[ 741   15  236 -546   11  -77   93 -163 -118  171 -349 -582  286  120
 -195 -190  190    5 -538 -124 -236   81  528  103 -260 -385  280 -243
 -443  -22  115  222 -119  -57  -78]	1
[ -15 -137  760 -232 -433 -216  -47  -52    5  272  -28 -342  354  -15
 -640  -84 -335  -33  346  293 -154    5   18  110 -298  180 -123   96
   88  233  335 -199 -189  141  183]	2
[ 340  -89  478 -573   45 -185  171 -125 -262  215 -360 -730  283  153
 -262 -294  -28  169 -387   89 -184   84  359  -41 -304 -129  101 -162
 -139 -141   86  209  -36  -16  -48]	8
[ 102 -103  544  -59 -378 -230  -67    8   80  265  -48 -137  391   92
 -549  -78 -244 -193  266  324  -54 -110   96   28 -204   88 -158  164
   63  213  119 -209 -123  153  -12]	10
[ -45  -87  667 -184 -496 -319   99  -34   29  221  -87 -408  258   75
 -512 -112 -208   80  306  370 -101   90   32   95 -219   96 -146  152
   45  223  161  -90 -172  176  103]	10
[ 381  -79  540 -533  -30 -192  151 -120 -294  245 -357 -714  282  107
 -322 -271    5  189 -336   88 -137  108  294   46 -252 -139  114 -206
 -150 -146  116  159   19  -67  -53]	10
[  -3 -142  786 -133 -468 -259   -7  -49    0  289   -5 -334  171  -59
 -681 -115 -273  -46  364  348 -131  102    9  167 -268   96  -99  142
   42  162  407 -267 -191  121  105]	3
[  91  181  303  -75  392  -65   46 -283  -20  -65  -98   40  230   33
  268 -211  237  -64  -99  -90   -9  -71  136  306   32 -139   74 -106
  -83  -52 -474  317   64  122   24]	0
[ -76  130  515  -34  471  -49   20 -201 -173  -40 -103   98  -42 -121
  108 -277  109   -7   81   46  -43 -140 -137  267 -117  -22   39    6
   -7 -162 -377  199  143   50  -38]	4
[-127  134  532  -46  496  -30  -21 -124 -201 -109 -231   78 -175 -168
   34 -343  160   14   60    9  -70 -125 -128  237 -156  -86   31  104
  -14 -212 -336  187   96   -4 -139]	6
[ -85 -118  661  -80 -589 -237   33 -107   45  258   53 -205  235  -48
 -602  -65 -244  -61  378  353  -95   70    5  189 -179  123  -39   79
   99  232  400 -261 -212  124  155]	1
[ 186  169   85   32  336    3   37 -258   65  -65  -63  169  109   11
  298 -181  330 -151 -121 -124  -54  -45  251  315   86 -155  144 -103
 -145  -26 -383  236  -42   51  -23]	8
[ 215 -103  459   30 -462 -165  -34  148   97  276 -118 -136  163   20
 -593 -124 -178 -117  285  305  -75 -123  147  172 -260   53  -75  220
   21  230  300 -333 -213  105  -74]	9
[ 771  240 -526 -132 -120   36  -38  -99 -112  137 -597 -427  -74 -223
   55   39 -314  306 -232 -507 -229  230  254    3 -590 -154  -72   31
 -272  141  109  498 -187  -14 -342]	5
[ -67  115  615 -168  438   44 -105 -157 -176 -134 -223   21  -44 -232
 -135 -271  176    2   12 -112  -37 -141 -108  339 -147  -76   45  139
  -56 -146 -211  121   19   52  -70]	5
[ 899  301 -598 -109   42   65    4  -73 -114   93 -588 -404 -137 -217
  216  -31 -294  346 -268 -609 -236  249  266   45 -596 -146  -31   -8
 -328   45   72  540 -179  -84 -433]	11
[  66  -88  674  -88 -500 -249   -8 -138  -22  226   43 -131  214 -112
 -545  -23 -207 -109  379  287 -163   41   49  155 -300   90  -33   41
   13  179  438 -226 -260  129  175]	11
[ 692  265 -676   40  -97  148   25   89  -66  199 -548 -124   21  -70
  222   94 -456  163 -145 -501 -153   34  267   57 -469  -12 -157   36
  -85  230  -64  392  -83   21 -334]	9
[ 692  291 -653   65  -40  144   31   99  -71  211 -598 -114    5  -30
  208   16 -476  144 -165 -513 -196   46  322   22 -508  -59 -176   32
 -112  206  -34  391  -35   76 -419]	8
[ -20  -22  603   28 -404 -144   -4   47  -20  213   23 -164  167 -103
 -519  -51 -152   30  443  288  -69  -88  -96  101 -237  106  -48  100
   22  153  411 -223 -161  204   66]	8
[ 509  -21  375 -456  -26 -157  110 -230 -217  158 -385 -575  276  -24
 -270 -250   34   39 -382  -33 -165  134  422   70 -312 -277  213 -169
 -301 -103  101  246 -170  -53   -6]	7
[-100  116  635 -253  568  -14 -101 -198 -164 -114 -179  -13   12 -190
 -114 -254  161  -65    3 -138  -44 -104 -177  275  -76  -52   34  117
  -86 -109 -323  169   84    0 -151]	0
[ 854  301 -675   -7    2  129  -28   25 -101  144 -619 -357 -185 -175
  197  -23 -360  342 -197 -647 -260  155  265   58 -612  -97  -43   41
 -268   76  152  450 -136  -51 -518]	7
[  -4   -8  773 -190 -203 -239  -65   44 -106  246 -145 -311  129  -68
 -684 -138 -200  -30  288  312  -97 -103 -153   87 -342    1  -65  197
   66   65  247 -141  -53  118  -14]	6
[  45  195  442  -45  419  -22   27 -195  -44  -93 -201    4  -85 -158
   69 -311  208   49  -45  -64  -22 -119  -72  271 -100 -182   54   28
 -160 -157 -288  216   43  141 -152]	11
[ -61 -153  774 -165 -402 -277   30 -152   26  273   80 -312  342   39
 -613  -66 -293 -155  278  358 -109   84   76  138 -186  118  -55   69
   87  266  226 -181 -218  155  241]	7
[ -15  -46  645  -65 -491 -203  -48  -10   13  222  -42 -315  188 -176
 -574  -81 -178  112  380  247  -53  -47 -113  113 -244  152  -48   96
   82   94  401 -188 -140  172   33]	3
[ 578  -64  310 -543   46 -148  109 -124 -269  213 -347 -576  298  166
 -218 -158   94   38 -426   -4 -204   67  429   53 -267 -223  183 -195
 -265  -68  104  151  -47  -65  -61]	3
[ 894  301 -720   77 -123  151  -35   33  -74  188 -597  -49   14  -90
  245   55 -357  113 -188 -573 -195    1  382   84 -545  -94 -107    7
 -225  179    3  414 -104    8 -418]	5
[ 556  -54  381 -494 -164 -145   62 -203 -261  208 -355 -652  253   -8
 -358 -223   49  160 -333  -24 -162   95  374  124 -325 -159  242 -200
 -255 -105  283  142 -107 -143  -88]	6
[ -95   94  292  113  355    6    9 -228  -20  -57  -54  224  -44 -144
  170 -248  190  -57   76   42   51 -171 -121  237  -17  -44   35  -35
   16 -194 -399  165  135   74  -38]	0
[ 230  -92  512  -15 -467 -187  -61   28   87  318  -42 -128  303   73
 -562  -83 -223 -182  243  311  -63 -154  150  116 -238   40  -84  134
   30  250  257 -239 -143  146  -14]	1
[ 886  280 -618  -76  -22   41   -6  -83 -158  119 -565 -426 -200 -216
  212   22 -256  366 -228 -564 -273  237  280    6 -615 -128   18  -25
 -340   90  104  542 -138  -77 -477]	3
[ 637  185 -281 -212   65  -41  -35  -84 -140  192 -502 -437  -74 -156
   35   27 -361  232 -180 -390 -246  179  140   -8 -561  -69 -147   17
 -208  132  -83  488    2  -35 -398]	3
[ 246  -82  574 -630  183 -178  149 -149 -230  199 -305 -756  356  191
 -300 -267 -127   92 -399   26 -184  115  298  -67 -240 -142   63 -198
  -97  -92   11  245   31   26  -48]	1
[-143  -74  688 -175 -451 -352  107  -63   34  196    1 -402  309  128
 -509  -82 -162    9  294  394  -67  157   18  131 -116   48 -136  110
   11  255  167  -76 -156  187  130]	6
[ 165  236  395  -28  478    2   30 -173 -107  -63 -164  154   21  -15
  238 -282  309 -108  -65  -96  -96 -154  133  353  -45 -174  134  -11
 -170  -94 -361  247  -25   77  -26]	5
[ 672  282 -500  -82   -6   62    2   -8 -135  149 -609 -484 -173 -201
  122  -74 -365  413 -193 -542 -233  194  168   42 -572  -47  -55   76
 -205   43   94  482 -119  -49 -513]	7
[ 783  304 -554 -107   47  126  -29   63 -179  224 -656 -210   92  -90
  135   63 -529  146 -231 -523 -200    8  271   41 -589 -116 -172   88
 -110  147 -149  474  -49  -12 -365]	5
[   5  223  211  102  287   30   -9 -130  -17  -71 -179  177 -165 -194
  121 -240  227    2   14 -112   -8 -116  -41  300  -49 -161  107   12
  -93 -140 -187  140   80   83 -199]	0
[ -12 -126  639 -108 -574 -223   -6  -83   58  295   19 -231  361  -31
 -593  -58 -290  -77  374  327 -125   24   80  209 -243  162  -71   67
  127  189  368 -247 -191  162  209]	4
[ 743  284 -532  -89   13   74    7    3 -143  145 -576 -513 -193 -163
  145  -28 -338  382 -170 -590 -276  182  224    6 -594  -63  -42   36
 -263  110  117  507 -129  -35 -531]	9
[ 810   44   84 -538 -133 -101   22 -274  -73  224 -311 -525  434   48
 -213 -132  158  -51 -559 -152 -190   69  553  161 -242 -351  349 -282
 -388  -67  136  240 -136 -139  -40]	1
[ 120  -63  631 -145 -451 -269   41    4  -40  233 -112 -422  181    4
 -552 -102 -192   79  296  259 -153   44   98  152 -281    0  -29  138
  -44  203  296 -125 -186  122   58]	7
[ -25  116  588  -83  505  -52  -10 -223 -234 -149 -226   70 -141 -221
   53 -313  237   17   67  -22  -70 -137 -116  262 -196 -121   62   59
  -65 -215 -360  215   47    4  -58]	10
[-136 -165  710  -97 -642 -230   33 -122   30  270   87 -291  225 -100
 -643  -37 -288  -15  426  334 -121  104   10  222 -209  204  -46   40
  118  210  500 -287 -216  144  207]	4
[  58  -78  451   18 -584 -204   -8   82  133  291   -5 -160  310   31
 -548  -41 -240  -33  357  340  -17  -62   12  158 -143  124 -130  136
   86  240  302 -305 -132  166   20]	11
[ 102  -54  529 -103 -624 -266   28   66  -13  204 -130 -359  127    7
 -529 -104 -112  149  319  292 -138   53  111  192 -256   60  -26  157
  -59  271  390 -184 -197   99    7]	2
[ 877  325 -683   -7 -158  103   14   47 -134  258 -598 -146    9  -80
  194  125 -385  124 -231 -507 -224   46  395  120 -545 -136  -54   11
 -170  239   20  419 -127  -15 -362]	9
[-131  177  473  -59  379  -89   28 -250  -27  -83  -77  -29  -56 -213
   83 -296  268   61   23   23   -8  -16 -159  254   -7 -142   85  -48
  -96 -263 -249  230   57   73  -65]	11
[ 541  -10  163 -345  -84 -111  138 -170 -148  187 -378 -424  294   53
 -127 -189   26   31 -368  -40 -148   92  405   77 -265 -212  153 -214
 -279   -3   57  215 -129   -7   28]	7
[ 704  300 -717   78 -147   87   63   92 -101  236 -562 -101  -13  -26
  241   71 -454  146 -171 -451 -194   63  346   59 -517  -65 -136   10
  -92  212  -18  398  -44   28 -392]	8
[ 422   -7  399 -608   82 -236  135 -242 -211  187 -400 -533  360   82
 -222 -222  -21  -86 -492   40 -166  160  420   73 -294 -250  141 -135
 -181  -70 -109  308 -106  -57   71]	3
[  91  223  300    6  392   -8  -12 -143  -77  -74 -192  156    3 -119
   62 -215  253  -47   -7  -56   -8 -121  -28  269  -24 -255   73   71
 -166 -113 -310  149   54   84 -144]	8
[-116  102  619 -158  405   34  -61 -179 -206  -99 -156  -13 -131 -226
 -129 -227  192   -6   49 -124  -60 -139 -118  314 -122  -60  107   59
  -76  -95 -112   93   78   43 -184]	0
[ 735   38  247 -548  -57 -135   49 -244 -141  193 -327 -590  327    3
 -326 -173  161  -57 -566 -102 -162  157  541  128 -238 -393  348 -238
 -426  -54  181  215 -163 -121  -65]	11
[ -51 -109  565  -23 -564 -165  -31    5   70  271   81 -172  387   -3
 -599   23 -326  -90  430  304 -114  -23  -10  172 -150  145 -111   97
  105  231  349 -311 -216  149  208]	6
[-215   98  600 -211  608  -12  -96 -189 -112 -123 -122   54   54  -89
  -92 -227  116 -105  -16  -78  -39  -82 -147  218  -21  -20  -24  101
  -13  -71 -352  150  102   86  -78]	5
[ 723  252 -512  -43  -12   78  -33    6  -97  132 -601 -467 -155 -253
   72  -77 -356  416 -166 -542 -237  217  197   50 -586  -79  -71   67
 -264   -1  122  475 -137  -48 -497]	7
[ -46 -101  537 -112 -514 -283  109  -43   75  193    1 -345  263   96
 -410  -54 -156   38  271  368 -124   75  101  112 -184   66 -104   48
    2  235  227  -90 -216  197  183]	6
[  62  -41  612  -24 -507 -178  -27   20  -21  252  -50 -205  212  -64
 -575  -72 -145  -14  369  262  -51 -119  -37  181 -247  113  -35   81
   53  144  407 -224 -146  149   48]	6
[  11  -98  740 -243 -486 -343   79  -44  -16  233  -85 -496  190   59
 -570 -135 -150  110  261  371 -153  126   70  164 -269   66  -81  100
  -41  231  297  -89 -178  119   86]	6
[ 647  233 -321 -124  -48   73  -60  -49 -180  146 -543 -399  -66 -176
    4   19 -405  284 -102 -481 -250   46  182    5 -617  -11  -80   59
 -218  243   71  450  -92   36 -430]	2
[ -48  -73  643 -149 -480 -280   83   29   46  210  -72 -390  215   26
 -541 -109 -186   81  290  333 -107   59   44  126 -212   64  -86  134
    6  234  255 -127 -174  205   84]	0
[ 460  -41  394 -487   27 -158  158 -131 -241  182 -371 -615  263  122
 -264 -268   41   79 -445   26 -200  108  471   24 -303 -200  173 -173
 -216  -80   99  218 -111   19  -24]	8
[  33  137  359   95  358   31  -19 -201 -143  -71  -95  197 -187 -218
   60 -236  180  -57  120  -73  -32 -173  -89  270 -113  -69  149   14
  -91 -127 -242  134   72    8 -135]	0
[ -75  106  552  -31  477   23  -33 -114 -222 -138 -175   82 -220 -270
   19 -283  128   83  132  -52 -104 -164 -211  214 -215  -63   43   61
  -48 -207 -215  121   69   38  -53]	11
[ 447  -63  490 -478  -27 -143   99 -145 -252  207 -343 -662  263   76
 -338 -253   15  126 -343  -20 -191  108  406   52 -288 -166  175 -191
 -252  -86  252  144  -80   -3 -106]	7
[ 444  -25  355 -552  -35 -207  111 -305 -235  179 -378 -595  292  -19
 -301 -231  -21   -6 -391  -21 -113  192  324  136 -316 -252  179 -193
 -220 -114   34  266  -76 -177  -19]	6
[ 826  245 -708   37 -143  123   23  132 -108  281 -614 -198   40  -19
  180   74 -477  116 -172 -467 -206   21  369   67 -525  -98 -138   40
 -115  216  -70  369  -45   -8 -403]	3
[ 495   -9  366 -493   -4 -147  134 -192 -231  182 -447 -536  274   28
 -214 -281   26   -8 -447  -41 -148  112  438   86 -314 -232  189 -183
 -218  -83   80  224 -121  -41  -14]	3
[ 366  -29  416 -559   87 -153  140 -199 -205  172 -377 -615  292   12
 -261 -263  -63   52 -421   -6 -167  176  337   36 -309 -200  102 -163
 -211 -100  -31  300  -78  -48   33]	8
[ 748  295 -514   37  -52   87    6   53 -119  266 -574 -216   40  -84
  132   11 -494  142 -165 -449 -182   22  306   92 -528 -112 -122   67
 -115  124  -47  412  -89   15 -384]	7
[ -50  -55  693 -200 -478 -292   82   -9   -8  187  -53 -465  193   16
 -520 -111 -128  122  303  323 -152   72   77  119 -264   56  -43  123
   22  196  295  -85 -190  189  104]	8
[ 434  -45  332 -546   19 -135  175 -196 -187  165 -400 -657   80   30
 -173 -382  137  187 -479   -8 -100  175  301  125 -249 -129  201 -214
 -321 -166   58  288  -14 -176 -127]	2
[ -34  -60  443 -109 -566 -272   99  -21   49  200  -52 -270   97   83
 -419  -47 -124   31  338  271 -146   85   66  185 -200  122  -47   92
    8  282  326 -141 -172  103   42]	6
[ -96  182  426   16  352  -19   11 -188  -23  -80 -107  113 -101 -162
   96 -287  215  -10   46  -17  -21  -75 -116  288   14 -142   58   42
  -94 -147 -296  174   57   54 -137]	1
[  29 -118  758 -100 -506 -284   62    4  -37  216  -55 -357  106  -21
 -655 -120 -179   43  366  385 -135   49   42  138 -291   -7  -56  130
  -63  267  365 -186 -175  162   59]	1
[ 858  310 -643  115 -176  142    3  123 -114  240 -656  -99  -70 -114
  155   -7 -443  151 -157 -524 -202   52  391  127 -564  -91 -109   56
 -156  168   67  349 -113  -30 -455]	10
